Rows and roughly how far along a hidden order each lies, from 0 to 20
(in the rows, 100 means zero)
[109  82 101  99 112  90  99 102 114  99 117 107 105 105 102 103 103 150
  99 161 121  94  96  91  78  90 100 104 106  98  94 100] : 0
[106  85 101  99 112  74  98  99 106  96  84 105 103  94 101 101 107 168
 101 151 103  92 102 112  84  86 111 109 137 101  95 103] : 11
[100 108  99 101  94 124 102 102 100 102 120  97  98 112 100 101  92  41
 101  84 108 108  96  85 114 110  87  94  53  97 102  96] : 0
[ 87 107 109 105  94 103 102  93  83  98  67 106 100  85  99  98 105  47
 107  82  72 111 100 120 132 105  95 110  64 102 102 101] : 11
[112  96  93  96 104  83  96  98 108  99 103 100 101  98 100 100 101 175
  93 112  94  88 104 109  72  88 107  98 170 102  95 103] : 16
[ 92  88 105 101 106  65 100  96 101  95  57 104 103  83 100  99 111 152
 104 138  91  96 106 122  99  88 113 114 141 103  98 104] : 0
[ 87 100 109 104  97  89 102  92  85  96  56 111 101  82  99  98 109  82
 107  98  73 110 101 127 129  99  98 114  83 102 100 101] : 0
[ 90 115 108 105  87 122 103  95  83 100  85 105  98  94 100  99 100  16
 104  64  74 115  97 110 134 108  85 104  33 100 102  98] : 0
[ 97  85 102 100 111  61  99  98 104  96  71 103 103  87 100  99 110 155
 105 146 104  94 105 117  92  89 117 112 143 102  99 104] : 5
[112  92  97  97 109  87  97 101 110 100 110 101 103 103 101 102 101 173
  95 133 103  89 101 100  68  89 106 100 150 101  95 102] : 20
[ 89 109 108 105  91 109 102  94  80  98  74 108  99  89 100  98 103  29
 104  71  71 112  98 116 136 105  90 106  51 101 102  99] : 5
[111  90  98  97 105  98  98 104 112 101 126 102 103 112 101 102  99 144
  96 139 114  94  98  86  78  99 101  99 117  99  95 100] : 5

[ 92 125  99  92  78  99 108  91  86  89  84  85 101 110  95 154  91 130
  75  94  38 100  77  98  77  93  95  73  93 102  88 121  96 101 100 100
 103 108  99 112  63  82 104] : 3
[113 113  98 108  89  84  89  98  99 108 102  86 103  99 105 107  96 101
  58 105  57 101  93  94 101  94 101  97  91 105  98 123  90  99 101  97
 100 100  98  82  82  94  98] : 10
[ 79 173 109  84  79 104 111  77  66  89  68  79 113 104  90 158  75 105
 116  75  31 106  72 108  80  98  87  64  88  94  87 121  87  99 106 103
 105 107  98 135  76  66  94] : 0
[135  84  89 122 106  75  68 108 115 126 133  91  99 102 122  57 112  99
  49 120  79  99 109  80 126  94 107 120  92 107 110 116  87  97  99  94
  97  94  98  42  88 113 100] : 18
[135  73  82 123 113  94  78 104 127 126 163  88  87 119 129  66 126 132
   3 122 104  93 121  71 134  89 118 113  95 109 110 139 103 109  93  95
  93 100  99  34  82 102 115] : 20
[100 123 101  98  91  98 104 101  86  99 101  90 101 103 100 124  94 112
  75  97  48 100  89  93  95  95  97  83  94  99  93 121  90 101 100  95
 102 105  99 109  66  90 107] : 7
[137 111  88 123 111  75  56  92 122 135 134  85 108 103 122  52 112  89
  36 115  90 102 114  85 145  93 111 125  89 106 112 129  88 101 103  99
  95  94  97  48  97 104  98] : 20
[113 127 100 111 110 106  96 100  93 118 143  86  97 105 116  75 109 103
  63 101  83  99 115  84 125  97  97  91  91  98 103 137  91 108  98  92
  95 100  99  78  88  91 106] : 14
[129  99  87 120 117 104  88  99 115 124 167  85  88 118 127  71 124 127
  18 113 104  95 122  71 139  92 111 104  93 104 109 155 101 113  95  94
  90 101  98  53  89  93 115] : 19

[152  67  96 109  90  94 142  97 104 105  84  98  95  99 107 107 112] : 11
[ 91 100 108 107 102  90 164 129 101  99 103  32 104 105 104  95  95] : 19
[138  82  95  83  95  91 101 100 107  99  96 118 105  83 105 102 111] : 3
[ 99  97 108 109  92  88 183 123 101 101  96  39 104 107 104  97 101] : 15
[133  76 100 102  90  97 154  95 119  98  75  89 101  94 107 109 102] : 2
[144  66  88 114  92 105  85  85  93 111  94 156  88  95 106 114 116] : 10
[174  77  83  78  98  86  19  80  85 109 121 150  97  72 103  96 127] : 8
[130  82  95  99  94 102  77  90 100 102  95 135  98  90 104 105 108] : 2
[ 94  96 106  94 104  94 161 114 118  93  74  26 103 110  98  97  87] : 3
[159  63  85  69 103  94  68  75 118 101  79 145  95  76 103 109 114] : 1
[114  90  92 114  94 114  54  83  88 106 108 175  94  93 105 112 111] : 2
[159  68 101  69  93  74 168 114 121  93  78  29 111  81 106  93 104] : 5
[106  94 104  80 109  82 184 119 125  90  73   0 105 106  97  91  84] : 4
[163  53  88  95 100 101  87  76 127  97  60 121  90  88 105 112 107] : 1
[161  64  86  89  97 103  61  72 114 102  76 146  91  83 104 113 115] : 2
[ 85  98 104  93 117 101 127 109 121  92  78  44  98 111  97 101  83] : 10
[124  87  99  91  98 101 110 102 119  97  75 112 100  91 103 105 105] : 0
[ 96  93 108 112  95  91 181 127 102  98  95  35 105 109 105  99  93] : 18
[ 93 111 100  82 118  92  94 105 108  96  96  56 101 102  95  94  94] : 8
[124  90  97 103 108  93 125 101 105 101  91  59  95 104 102 104 100] : 19
[126  86  95  85 107  95  71  90 112  98  88  86  98  89  99  97 100] : 18
[ 69 110 109 142  96 111 151 115  90 104  98  74  94 128 101 106  88] : 20
[114  86 102 138  84 102 164 105  95 104  89  97  95 112 108 111 103] : 9
[ 79 103 104 105 114 103 140 107 114  95  84  48  96 116  97 102  82] : 6
[117  95  98 108 112  93 118 104 105  98  85  53  93 104 101 103  93] : 20
[111 103 107  94  94  78 160 126 101  99 103  26 111  97 102  87 102] : 17
[116  90 103 100  89  84 136 120  88 102 111  85 107  95 104  90 110] : 13
[174  61  91  95  97  86 120  96 114 102  76  79  97  86 108 106 110] : 9
[130  81  96 102  86  99 108  91 101 101  90 121 100  92 103 102 110] : 3
